Below are the code and all the weights of a small trained network. Each question names an input and a target symbol and asks about switching units off, where a switched-off unit gives its printed mean instead of its output.

import numpy as np


def w(rows, s, z=0):
    codes = np.array(rows[::2]) - 128.0
    scale = np.full(codes.shape[1], s)
    scale[-1] = z or s
    return codes * scale


def norm(h):
    return h / np.sqrt((h * h).mean(-1, keepdims=True) + 1e-5)


def f(y):
    return np.maximum(y, 0)


def softmax(a):
    e = np.exp(a - a.max(-1, keepdims=True))
    return e / e.sum(-1, keepdims=True)


def log_softmax(a):
    a = a - a.max(-1, keepdims=True)
    return a - np.log(np.exp(a).sum(-1, keepdims=True))


def net(x, mask):
    ids = ['βεζηθμξ'.index(c) for c in x.split()]
    T = len(ids)
    res = E[ids] + P[:T]
    r = norm(res)
    for j in range(2):
        rows = slice(3 * j, 3 * j + 3)
        q, k, v = (r @ M[0][rows].T for M in (Q, K, V))
        z = softmax(np.where(np.tri(T) > 0, q @ k.T / 3**0.5, -1e9)) @ v
        o = O[0][rows]
        res = res + np.where(mask[j], z, o[:, -1]) @ o[:, :-1]
    y = f(norm(res) @ A[0][:, :-1].T + A[0][:, -1])
    res = res + np.where(mask[2:6], y, B[0][:, -1]) @ B[0][:, :-1]
    return log_softmax(norm(res)[-1] @ U[:, :-1].T + U[:, -1])


Q, K, V, O, A, B = {}, {}, {}, {}, {}, {}
E = w([
[254,130,126],'β',
[238,168,159],'ε',
[114,202,251],'ζ',
[225,138,110],'η',
[228,120,152],'θ',
[225,252,120],'μ',
[244,125,233],'ξ',
],0.0077)
P = w([
[68,116,118],'0',
[167,122,135],'1',
[124,156,244],'2',
[83,241,75],'3',
[142,93,130],'4',
[157,82,127],'5',
[124,149,108],'6',
[125,154,110],'7',
[113,149,136],'8',
[146,85,133],'9',
[141,88,145],'10',
[126,166,163],'11',
[153,185,151],'12',
[186,97,134],'13',
],0.012)
Q[0] = w([
[94,156,28],'H0',
[15,221,7],'H0',
[160,73,71],'H0',
[106,102,159],'H1',
[250,157,163],'H1',
[66,130,60],'H1',
],0.011)
K[0] = w([
[183,202,118],'H0',
[246,65,145],'H0',
[161,212,123],'H0',
[118,168,75],'H1',
[70,68,83],'H1',
[194,180,139],'H1',
],0.011)
V[0] = w([
[133,90,124],'H0',
[152,101,107],'H0',
[190,158,98],'H0',
[41,141,115],'H1',
[186,201,81],'H1',
[4,225,82],'H1',
],0.017)
O[0] = w([
[62,166,177,23],'H0',
[23,163,153,2],'H0',
[160,122,255,119],'H0',
[145,164,86,34],'H1',
[210,130,239,147],'H1',
[205,181,114,20],'H1',
],0.0097,0.0044)
A[0] = w([
[197,133,7,96],'N0',
[96,147,142,255],'N1',
[129,197,177,164],'N2',
[169,43,134,137],'N3',
],0.015,0.0057)
B[0] = w([
[180,65,30,254],'N0',
[137,246,84,190],'N1',
[107,159,70,199],'N2',
[109,16,1,222],'N3',
],0.0097,0.0081)
U = w([
[126,113,208,126],'β',
[132,136,152,28],'ε',
[188,199,26,250],'ζ',
[254,162,187,66],'η',
[24,157,74,54],'θ',
[216,123,213,37],'μ',
[147,154,159,22],'ξ',
],0.0093,0.0022)

Each question gives the input, a string of symbols that net reads in full, and the target symbol t.
The units are the heads (3 rows each of Q, K, V and O) and the neurons (one row each of A and B). Each row of codes is followed by its name. A weight is (code - 128) times the scale printed after its matrix; where a second scale follows, it is the last column's (O, A, B and U).
mask holds one flag per unit, heads first, then neurons. A switched-off unit (its flag False) gives its mean, the last column of its rows in O or B, instead of its output. The means were averaged over made-up inputs and are rounded, as every weight is.
A unit's drop is (log p(t) with every unit on - log p(t) with that unit switched off) / (log p(t) with every unit on - log p(t) with every unit switched off).
The circuit of an input: a set's keep is (log p(t) with only the set's units on - log p(t) with every unit switched off) / (log p(t) with every unit on - log p(t) with every unit switched off). Starting from all 6 units, units are removed one at a time, each time the one whose removal leaves the highest keep (on an exact tie, the one counted first), for as long as the keep stays at least 0.8.
circuit, biggest first: the units of the circuit, biggest drop first
top k neurons: the k neurons with the biggest drops, biggest first
heads that matter: for each layer, one digit per head in row order, 1 if its drop is at least 0.15 and else 0, layers parted by /
drop when u is switched off: that unit's drop, to one decimal
input ζ ζ ξ, target ζ: circuit, biggest first => (H1)
input η μ β ζ θ ζ μ ε, target η: circuit, biggest first => (H1, H0)
input η ζ β θ β ζ ζ β ε, target η: circuit, biggest first => (H1, N0)
input μ ζ μ ζ μ ζ μ β μ, target η: circuit, biggest first => (H1, H0)
input β ζ ε, target β: heads that matter => 01
input μ θ β θ μ ζ ξ, target μ: heads that matter => 11
input θ ζ η β, target θ: circuit, biggest first => (H1, H0)
input θ ε η, target θ: heads that matter => 01
input β θ ζ β μ ζ μ η, target β: circuit, biggest first => (H1, H0)
input ζ θ ζ, target ζ: heads that matter => 10
input μ θ μ η μ ζ, target μ: heads that matter => 01
input η μ ζ β η ζ ε ξ μ ζ μ μ β, target η: heads that matter => 11
input θ β ζ μ η, target θ: drop when H1 is switched off => 0.9
input θ ζ μ θ β ζ θ μ β μ θ θ, target θ: drop when N1 is switched off => 0.1
input η ζ β μ μ ζ μ ξ η, target η: drop when H1 is switched off => 0.8
input β ζ η, target β: circuit, biggest first => (H1)
input ζ μ β β, target η: top 2 neurons => (N3, N0)
